Each row, then one of two labels for whether it has a hidden trait; a new part has new ones
(in the rows, 100 means zero)
[101 111 120  96 118 112  96 100  87  95  97  99  91  47 100 113  99 108
 111  96 103 109  94 113  98  82 108 107 133 109 102 101 105 104 106  93
  87 100]  T
[ 92 130 119 169  93  97  93 101  92  95 101  85 100  49  99 108  99 103
  72 105  85 103  98 114  86 120  93 103  91  84  97  66 109 102 112  97
  61 100]  P
[ 97 114 109 145  96  82  99  98  93 104 114  82 101  91  98  98 102  95
  92 107  91  92 105 103  84 125  95  93  81  91 100  58 103  98  99 105
  93 102]  T
[ 98 114 109 173  94  80 101  97  91 104 116  72  86  95  92  98 105  92
 103 108  80  95 106 102  88 126 103  88  75  96 104  61  98  98  99 102
  79 105]  P
[ 95 126 120 155  94 100  95 106  93  97  90  90  93  60  94 105  98 105
  74 105  89 109  96 114  88 117  97 104  91  87  98  69 114 101 109  98
  58  98]  P
[106 101 111 106 128  99 100  96  85 106 126 110  92  83 101 109 102 103
 140  97 106  98 103 106  85  86 112  91 133 119 104  92  96 105  94  91
 112 107]  T
[ 97 116 122 147  96  89  97 102  89 110 102  99  93  91  90  99  96 107
  72 109  88 107 100 110  73 128  98  91  71  87  96  54 121 102  98 101
  65 102]  T
[ 98 114 107 168 103  81  99  95  90 103 130  78  98  93 101 104 106  93
 116 106  85  88 108 102  84 122 102  86  87 102 104  55  91 100  99 101
 104 109]  P
[ 95 129 123 140 103 107  93 101  91  95  97 102 101  44 102 111  97 108
  83 101  93 110  94 119  90 107  95 109 111  89  96  76 115 103 113  96
  71  98]  P
[103 105 116 107 128 104  98  97  87  99 114 102  94  64 103 114 102 104
 137  94 105 101 101 111  94  81 110  97 136 115 104  99  94 105 102  89
 102 105]  T
[ 97 112 109 154  94  84 100  97  94 105 108  75  88 102  94  92 101  97
  80 109  87  97 104 103  88 126  97 100  85  95 102  60 112  92  97 112
  96 101]  T
[103 105 113  91 121 111  96  99  91  96 106 105 100  60 106 113  99 108
 117  94 111 106  96 107  97  77 105 106 139 114 100 112 101 104 105  93
 105 102]  T
[104 101 117  92 123 109  98  98  88 100 104  98  88  65  98 108  99 107
 121  95 110 105  97 110  96  77 111 106 144 119 104 105 105 101  99  95
 104 102]  T
[ 95 130 123 162  98 101  93 104  88  99  96 100  98  51  95 111  98 109
  87 103  88 111  96 118  80 117  98  96  87  84  96  66 113 110 109  90
  48 101]  P
[105  98 104  93 124  96 101  94  91 101 124  98  99  93 108 105 103  99
 130 100 104  93 103 100  96  83 107  98 129 118 105  89  91  97  95  99
 128 106]  T
[102 106 115 157 119  83 101  93  81 104 128  69  84  83  99 102 106  95
 129 103  90  92 107 104  86 101 110  93 115 117 109  61  96  93  96 102
 113 108]  P
[101 110 126  96 113 111  96 101  87 102  88  98  90  50  91 106  94 112
  93  98 103 117  92 116  89  85 109 107 119 101 101  93 123 104 101  94
  64  99]  T
[100 107 112 154 106  83 102  93  84 104 122  63  78  91  95  94 105  93
 101 106  87  89 106 103  92 109 107  99 108 112 109  58  99  86  95 111
 112 104]  P
[101 105 122 132 110  86 105  87  76  99 112  34  45  70  91  75 103  95
  71 109  91  94 104 115 104  91 113 129 155 131 119  49 124  58  90 136
 145  99]  P
[102 113 119 116 121 107  97  96  84  94 108  80  80  36 101 113 103 101
 126  96  98  96  98 112 104  77 113 107 144 119 108  98  94  98 106  93
  93 103]  P
[102 107 115 154 119  86 100  93  81 102 132  75  85  77 100 107 107  95
 136 100  91  92 106 108  88  96 112  90 117 118 108  74  92  96  98  96
 105 108]  P
[ 98 108 110 126  91  88  99 102  96 108 105 101 102 117  93  95  98 104
  77 108  90 100 103 100  78 127  96  91  67  85  97  63 114 102  96 105
  86 101]  T
[ 97 119 113 170  93  83 100  98  89 104 112  70  87  85  91  96 102  95
  89 108  81  97 104 106  83 127 101  91  73  91 102  53 107  97 103 105
  72 103]  P
[102 107 117  94 114 112  96 101  92  97  97 101  92  53  99 111  96 109
 103  96 105 111  92 112  97  81 107 106 129 107 100 104 109 106 108  91
  87 100]  T
[101 111 123 108 118 110  95 101  87  96 103 106  94  50 100 118  99 108
 133  95 102 109  95 114  91  82 109  99 122 108 102 101 101 108 105  86
  77 103]  T
[104 105 115  89 129 109  96  98  87  99 112 105  99  64 107 112  99 107
 124  95 110 103  98 110  94  77 107 104 145 116 101 104 102 103 101  93
 113 103]  T
[102  98 102 125 111  85 102  94  90 105 126  81  93 110 102  99 105  94
 114 104  94  89 107  94  92 104 106  93 105 112 105  78  92  95  92 104
 117 105]  T
[103  97 109 115 113  88 103  93  87 106 122  80  85  98 100  98 104  95
 119 101  94  92 105  99  93  93 110  97 119 121 108  76  97  91  91 106
 128 106]  T
[ 94 125 116 159  88  95  96 102  91  99  92  80  87  70  91  99  99 104
  72 107  85 106  98 111  88 121  97 105  79  86  99  63 116  98 107 103
  57  98]  P
[ 95 121 116 182  92  81 100  97  88 103 109  62  78  82  88  96 104  94
  85 109  77  97 105 106  87 126 103  96  72  94 105  46 108  92 101 106
  69 103]  P
[100 109 111 149 110  83 101  92  84 103 126  68  85  88 101  98 105  93
 105 105  91  88 107 102  90 107 106 100 117 114 109  61  99  87  96 111
 126 105]  P
[ 97 110 107 146  94  84  99  98  94 106 111  88  97 117  98  93 100  99
  80 108  89  96 104 102  85 124  95  97  78  91  99  64 111  95  97 109
 104 102]  T
[ 96 124 116 167  96  85  97  99  88 104 117  80  96  82 100 101 100  99
  87 109  84  96 103 109  81 127  92  97  84  92  99  48 110  97 102 107
  84 103]  P
[101 102 104 121 116  90 100  92  89  97 127  78  95  87 112 100 105  93
 117 100  97  87 105  99 101  91 104 106 139 118 107  86  92  88  98 110
 144 105]  T
[100 114 111 161 115  88  99  92  83  96 135  68  90  73 108 106 108  91
 124 102  91  86 107 104  96  95 107 101 129 117 108  77  90  90 102 104
 123 107]  P
[ 99 117 112 174 110  81  99  93  84 101 131  67  85  78 101 102 107  93
 113 106  85  88 108 104  87 114 105  95 107 111 107  57  95  91 100 105
 107 107]  P
[ 98 109 108 149  93  84 101  95  91 104 104  69  85 104  94  90 102  93
  81 108  86  96 105 102  93 121  99 101  88  99 104  60 110  89  96 113
 102 101]  T
[ 96 123 117 177  93  82  98 100  89 106 114  81  94  83  92 103 103  98
  93 108  80  99 104 108  78 130 100  87  62  88  99  50 107 103 100  99
  61 104]  P
[101 119 122 124 125 106  95  96  84  93 117  91  92  30 106 117 102 104
 126  95  99 103  98 115  98  80 109 107 151 118 105  95  97 102 108  90
  98 104]  P
[ 94 129 122 185  89  88  96 101  87 101 101  72  84  65  88 101 100 100
  75 108  78 105 100 114  83 126 101  96  71  88 101  50 116  99 105 102
  51 101]  P
[ 96 128 129 160 100 106  95 103  89  95  87  85  84  31  89 111  99 107
  94 101  89 115  94 124  89 104 106 102  94  91 100  81 112 107 116  89
  36 100]  P
[104  97 111 109 121  91 103  93  85 106 123  82  83  89 100  97 102  98
 121 101  98  95 104 102  93  86 111 100 132 122 108  77 100  92  92 105
 130 106]  T
[ 95 121 118 146  91  95  95 102  91 103  96  91  92  79  92 100  97 105
  71 108  87 106  99 111  84 126  97  99  79  87  99  60 120 100 102 102
  59 100]  T
[ 97 123 117 121  95 108  95 104  95  97  86 101  96  62  94 108  97 106
  89 100  93 112  94 115  91 107 100 102  87  87  97  84 110 108 110  92
  52  98]  T
[101 109 110 168 111  81 102  93  84  98 131  61  71  70  97 101 110  90
 129 102  89  90 106 103  97  93 114  96 116 120 111  75  89  91  98 103
 105 107]  P
[102 100 102 133 106  84 102  95  90 107 124  79  89 113  97  97 104  94
 116 104  91  90 107  96  90 109 107  89  98 111 105  76  94  96  92 103
 114 106]  T
[103 109 120 117 129 104  97  95  81  98 117  91  87  53 103 113 102 102
 135  96 101 102 100 110  94  79 112 102 146 121 106  96  98 101 101  92
 104 106]  T
[101 101 108 128 109  83 102  95  90 106 125  82  94 113 101  97 104  95
 112 105  91  90 107  98  88 112 104  90 100 110 105  65  95  95  91 106
 115 106]  T
[101  99 106 138 108  83 102  95  89 107 125  84  95 107  99  99 103  95
 116 105  92  90 108  98  85 113 105  86  94 107 103  71  95  99  92 101
 111 107]  T
[ 97 110 113 139  86  85 100 101  93 108 101  88  89 103  88  93 100 101
  76 109  87 102 102 105  80 128  99  92  63  90  99  62 114  99  96 104
  69 102]  T
[100 121 122 135 118 109  95  98  86  93 111  90  88  25 102 120 102 105
 124  94  98 106  96 116 103  80 111 106 135 112 105  99  97 103 111  88
  74 104]  P
[ 99  99  99 155  94  82 105  97  96 102 110  65  85 123  89  94 107  88
 113 105  85  92 107  94  98 117 107  86  69 102 107  81  89  95  97 102
  89 104]  T
[ 98 124 121 131 103 107  94 104  92  99  89 104  99  51  94 112  97 109
  93 100  93 115  94 117  86 104 100  99  92  88  96  84 112 110 109  87
  54  99]  T
[101 112 119 105 116 110  95 101  89  97  95 102  91  48  97 115  99 108
 113  96 101 111  94 114  94  83 109 103 124 107 101  99 105 108 107  88
  73 102]  T
[ 96 117 118 157  84  89  99 101  91 107  95  79  81  87  84  95  99 104
  70 110  84 106 100 109  83 129 102  96  64  91 100  55 119 101  99 102
  57 100]  T
[105  97 110 100 124  96 100  94  86 106 124  98  87  88 103 103 101 101
 129  99 104  95 103 103  88  84 110  98 135 120 105  84 100  97  94 101
 126 106]  T
[ 93 132 126 183  94  94  93 103  87 100 102  87  97  55  92 108 101 105
  91 105  81 107  99 119  76 124  99  89  69  83  96  62 109 111 111  88
  37 103]  P
[ 98 130 134 143 112 108  92 101  84  96  99  93  91  18  98 118  97 111
 101  99  93 114  93 126  87  94 104 107 119  97  99  68 113 106 114  91
  62 101]  P
[ 96 127 125 152  97 104  95 101  88  98  85  87  85  47  91 103  96 108
  73 104  90 113  94 117  90 110 100 109 100  91 100  67 124  98 108 100
  65  97]  P
[101  96 104 119 105  83 102  95  89 109 115  83  88 130  96  88 101  99
  93 108  93  94 107  96  85 117 101  94 101 105 103  67 112  90  86 113
 126 103]  T
[ 98 104 105 122  92  86 101 100  98 107 103  92  95 121  93  89  99 101
  74 108  91  99 103 101  84 125  97  97  79  90  99  66 116  94  94 111
  98 100]  T
[ 99 103 108 131  96  84 101 100  94 109 111  94  96 118  92  91  98 102
  80 109  92  98 104 103  75 128  98  93  77  92  99  58 116  97  92 108
  95 102]  T
[ 98 116 107 164  99  83 100  95  86 106 116  67  85  91  96  92 102  96
  85 109  85  95 104 106  85 122 101 101  95  98 106  46 113  89  96 112
  96 103]  P
[ 98 114 111 157 102  82 100  95  88 107 119  82  95 102  98  96 101 100
  90 109  88  93 105 105  82 124  97  96  98  97 101  51 109  93  96 109
 102 103]  T
[102 108 114 141 122  90  99  92  83 100 133  81  89  71 106 107 106  96
 129  99  95  91 105 106  94  89 110 100 135 120 107  75  93  93  99 102
 123 107]  P
[101 116 119 133 115 105  96  99  87  94 110  90  90  38  99 123 105 101
 142  94  96 103  98 113  99  83 112  94 122 112 105 102  86 109 110  81
  67 106]  P
[103 105 116 105 125 108  97  98  87  98 109 100  91  60 101 113 101 105
 128  95 103 105  98 111  95  78 111 101 139 117 105  98 100 103 103  89
  98 104]  T
[102 107 114 161 114  83 101  93  83 104 129  64  77  80  97  98 105  94
 118 104  91  92 107 104  89 100 112  96 115 116 110  63  99  89  94 105
 113 107]  P
[ 99 106 107 154  95  80 103  96  91 107 113  68  81 107  89  91 103  94
  95 108  83  95 106 101  88 122 104  92  83 102 106  63 105  91  93 109
  94 103]  T
[ 94 122 120 177  90  86  97  99  86 102 111  69  86  71  92  99 101  99
  76 110  78 101 102 112  84 125  99 101  83  89 102  43 116  94 103 107
  66 101]  P
[ 99 119 122 127 104 108  95 105  91  98  90 106  97  49  92 117  99 109
 114  96  95 116  93 116  88  97 106  92  88  91  97  93 104 118 110  80
  37 102]  T
[ 98 126 132 143 108 108  94 102  86  96  93  91  85  19  91 114  99 110
  99  99  94 113  92 124  90  93 109 106 108  95 102  79 113 106 114  89
  52 101]  P
[103 104 113 117 126  96  99  92  84  99 127  85  91  72 107 106 104  98
 130  98 100  94 103 106  93  81 111 104 145 122 108  79  95  94  98 101
 127 106]  T
[ 97 121 124 141  95 101  95 104  92 102  87  97  90  66  90 103  95 110
  81 106  89 111  96 116  82 119  99 102  86  88  98  61 122 102 104  97
  55  98]  T
[102 107 117  94 120 110  98  99  91  96 103  98  87  57  99 112 100 106
 119  95 104 106  96 111  99  79 111 106 138 116 104 105 103 102 104  92
  90 103]  T
[ 99 119 126 110 103 112  96  99  87  96  79  76  69  34  90  98  95 109
  74 100  96 117  90 119 100  88 106 124 130 105 105  79 129  90 106 107
  77  95]  P
[100 100 105 120 100  83 101  97  93 110 113  90  95 128  96  87  99 101
  84 109  93  96 105 100  83 121  97  96  94  98 101  59 116  91  88 112
 118 101]  T
[104  99 104 108 118  89 102  95  89 107 125  93  92  99 101 102 103  98
 125 101  99  93 106  98  89  92 109  90 114 117 106  79  97  98  90 100
 124 106]  T
[102  93 102 121 102  82 105  97  90 128 112  83  77 129  87  90 102  96
 108 106  91  96 107  94  88 114 111  87  86 112 107  73  99  94  84 105
  99 104]  T
[101 119 115 112 118 110  95  99  87  95 107  98  90  35 102 118 100 109
 119  96 100 108  95 115  95  80 109 107 139 110 103  99 102 105 108  90
  83 103]  T
[ 96 127 124 151  98 102  95 103  89  98  90  94  91  52  91 106  97 107
  82 103  88 113  95 118  85 113 101 100  88  88  98  62 115 105 109  93
  49  99]  P
[ 99 113 105 194  95  78 102  98  89 101 123  69  85  93  91 108 111  88
 133 104  78  89 110 101  88 122 110  74  61 102 107  72  79 105 102  90
  58 109]  P
[ 96 126 126 146  97 105  95 103  90  96  86  91  91  49  92 107  97 106
  87 102  89 113  94 119  90 109 100 104  93  90  99  78 114 104 111  94
  53  98]  P
[103 109 120 129 125 102  98  95  82  97 117  79  79  51  96 113 104  99
 139  96  95 101 100 111  96  81 116  97 137 121 108  89  94 101 102  90
  91 106]  P
[102 102 110 140 108  83 102  94  86 105 126  73  85  91  96 101 105  93
 121 104  90  94 107 100  88 104 111  89 104 116 108  69  92  95  93 102
 113 107]  T
[102 107 112 142 117  88 101  93  84  99 129  69  86  80 103 104 107  93
 127 100  94  91 105 102  94  91 111  98 125 119 109  79  92  91  97 102
 121 107]  P
[ 95 129 128 163  95 103  94 102  89  96  90  83  86  36  90 107  99 106
  82 103  86 112  95 118  90 113 103 105  88  89 100  70 115 102 113  95
  48  99]  P
[ 98 128 126 142 107 107  93 102  87  97  92 103  96  40  96 117  98 109
 101  99  93 115  93 120  87  96 103  99 100  92  97  83 111 111 111  86
  50 101]  P
